Below are the code and all the weights of a small trained network. Each question names an input and a target symbol and asks about switching units off, where a switched-off unit gives its printed mean instead of its output.

import numpy as np


def w(rows, s, z=0):
    codes = np.array(rows[::2]) - 128.0
    scale = np.full(codes.shape[1], s)
    scale[-1] = z or s
    return codes * scale


def norm(h):
    return h / np.sqrt((h * h).mean(-1, keepdims=True) + 1e-5)


def f(y):
    return y / 2 * (1 + np.tanh(0.7978845608 * (y + 0.044715 * y**3)))


def softmax(a):
    e = np.exp(a - a.max(-1, keepdims=True))
    return e / e.sum(-1, keepdims=True)


def log_softmax(a):
    a = a - a.max(-1, keepdims=True)
    return a - np.log(np.exp(a).sum(-1, keepdims=True))


def net(x, mask):
    ids = ['ΓΔΞβεζμστφψω'.index(c) for c in x.split()]
    T = len(ids)
    res = E[ids] + P[:T]
    r = norm(res)
    for j in range(2):
        rows = slice(2 * j, 2 * j + 2)
        q, k, v = (r @ M[0][rows].T for M in (Q, K, V))
        z = softmax(np.where(np.tri(T) > 0, q @ k.T / 2**0.5, -1e9)) @ v
        o = O[0][rows]
        res = res + np.where(mask[j], z, o[:, -1]) @ o[:, :-1]
    y = f(norm(res) @ A[0][:, :-1].T + A[0][:, -1])
    res = res + np.where(mask[2:6], y, B[0][:, -1]) @ B[0][:, :-1]
    return log_softmax(norm(res)[-1] @ U[:, :-1].T + U[:, -1])


Q, K, V, O, A, B = {}, {}, {}, {}, {}, {}
E = w([
[169,141,100,129,129],'Γ',
[164,144,93,127,129],'Δ',
[100,100,167,241,197],'Ξ',
[110,117,153,240,171],'β',
[88,145,201,121,2],'ε',
[174,158,107,129,139],'ζ',
[173,133,91,133,125],'μ',
[170,149,111,127,144],'σ',
[140,194,90,138,208],'τ',
[172,167,114,123,144],'φ',
[169,150,101,122,136],'ψ',
[207,59,100,144,135],'ω',
],0.0075)
P = w([
[142,138,254,70,224],'0',
[154,141,225,88,184],'1',
[159,151,187,100,153],'2',
[152,156,173,113,134],'3',
[149,152,150,113,119],'4',
[157,157,129,120,107],'5',
[157,164,112,120,95],'6',
[156,161,89,123,84],'7',
[152,165,88,122,73],'8',
[152,163,90,123,71],'9',
[178,148,103,109,55],'10',
],0.0053)
Q[0] = w([
[106,89,202,200,142],'H0',
[60,121,171,158,108],'H0',
[254,191,122,124,62],'H1',
[88,11,118,164,175],'H1',
],0.012)
K[0] = w([
[139,101,196,88,74],'H0',
[101,139,148,67,49],'H0',
[95,119,155,95,32],'H1',
[153,85,164,157,255],'H1',
],0.011)
V[0] = w([
[2,132,72,186,88],'H0',
[91,44,158,49,68],'H0',
[154,239,54,64,221],'H1',
[100,86,212,31,153],'H1',
],0.0062)
O[0] = w([
[233,77,86,128,170,2],'H0',
[107,115,49,255,137,67],'H0',
[194,104,213,163,182,155],'H1',
[190,199,25,159,170,137],'H1',
],0.0063,0.0085)
A[0] = w([
[57,94,193,253,117,220],'N0',
[76,240,153,131,37,82],'N1',
[131,20,131,105,48,101],'N2',
[231,172,40,109,185,7],'N3',
],0.0049,0.0022)
B[0] = w([
[255,135,89,25,131,186],'N0',
[104,31,140,163,103,252],'N1',
[87,92,85,174,113,129],'N2',
[176,62,83,104,165,106],'N3',
],0.0078,0.0039)
U = w([
[174,230,209,79,150,252],'Γ',
[140,48,193,119,36,216],'Δ',
[94,186,72,51,151,40],'Ξ',
[124,112,121,173,147,14],'β',
[213,130,37,128,169,163],'ε',
[115,118,117,151,158,17],'ζ',
[108,125,122,160,147,1],'μ',
[239,153,45,115,133,102],'σ',
[110,126,117,165,160,24],'τ',
[112,114,118,155,153,2],'φ',
[114,110,120,154,159,19],'ψ',
[2,171,71,165,44,169],'ω',
],0.0074,0.0038)

Each question gives the input, a string of symbols that net reads in full, and the target symbol t.
The units are the heads (2 rows each of Q, K, V and O) and the neurons (one row each of A and B). Each row of codes is followed by its name. A weight is (code - 128) times the scale printed after its matrix; where a second scale follows, it is the last column's (O, A, B and U).
mask holds one flag per unit, heads first, then neurons. A switched-off unit (its flag False) gives its mean, the last column of its rows in O or B, instead of its output. The means were averaged over made-up inputs and are rounded, as every weight is.
A unit's drop is (log p(t) with every unit on - log p(t) with that unit switched off) / (log p(t) with every unit on - log p(t) with every unit switched off).
The circuit of an input: a set's keep is (log p(t) with only the set's units on - log p(t) with every unit switched off) / (log p(t) with every unit on - log p(t) with every unit switched off). Starting from all 6 units, units are removed one at a time, each time the one whose removal leaves the highest keep (on an exact tie, the one counted first), for as long as the keep stays at least 0.8.
circuit, biggest first: the units of the circuit, biggest drop first
most important unit: the unit with the biggest drop
heads that matter: for each layer, one digit per head in row order, 1 if its drop is at least 0.15 and else 0, layers parted by /
drop when u is switched off: that unit's drop, to one decimal
input ψ ε Γ σ ω Δ μ Δ β μ, target σ: circuit, biggest first : H0; H1
input μ σ ψ ω ζ μ ω ε μ, target ω: most important unit : H1
input ε ω σ Γ Γ, target ω: circuit, biggest first : H1; N0
input ζ φ τ φ ω, target Γ: circuit, biggest first : H1; N1
input σ ω ω ε β ω β, target σ: circuit, biggest first : H0; N0
input ε μ Δ Δ β μ, target σ: circuit, biggest first : H1; H0
input ε ω β μ ω Δ ζ ω Ξ σ, target ε: circuit, biggest first : H0; H1
input φ β Δ μ β ψ ε Ξ, target σ: heads that matter : 10
input μ μ ω μ Δ ζ μ μ ζ, target Δ: heads that matter : 00
input ε Γ β τ ψ σ ω μ σ β ω, target σ: heads that matter : 11
input μ τ ψ ω Δ ε Ξ, target ε: heads that matter : 10
input Δ Ξ ε, target ω: circuit, biggest first : H1; H0
input μ τ ω μ μ μ μ ε ω ω, target ω: heads that matter : 01
input ε Γ Γ ω σ μ Γ σ μ, target ω: circuit, biggest first : N0
input Δ φ ε ψ, target ω: heads that matter : 01
input σ ε Γ Ξ Γ μ β Γ, target σ: heads that matter : 11
input ψ Γ Δ Δ τ τ ω, target Γ: circuit, biggest first : N1; H1
input β ε ω Γ ω Ξ, target ε: drop when N0 is switched off : 0.4
input τ ω φ μ σ μ Γ μ φ, target Δ: drop when N3 is switched off : 0.0
input μ ω ε φ Δ, target ω: drop when N1 is switched off : 0.1
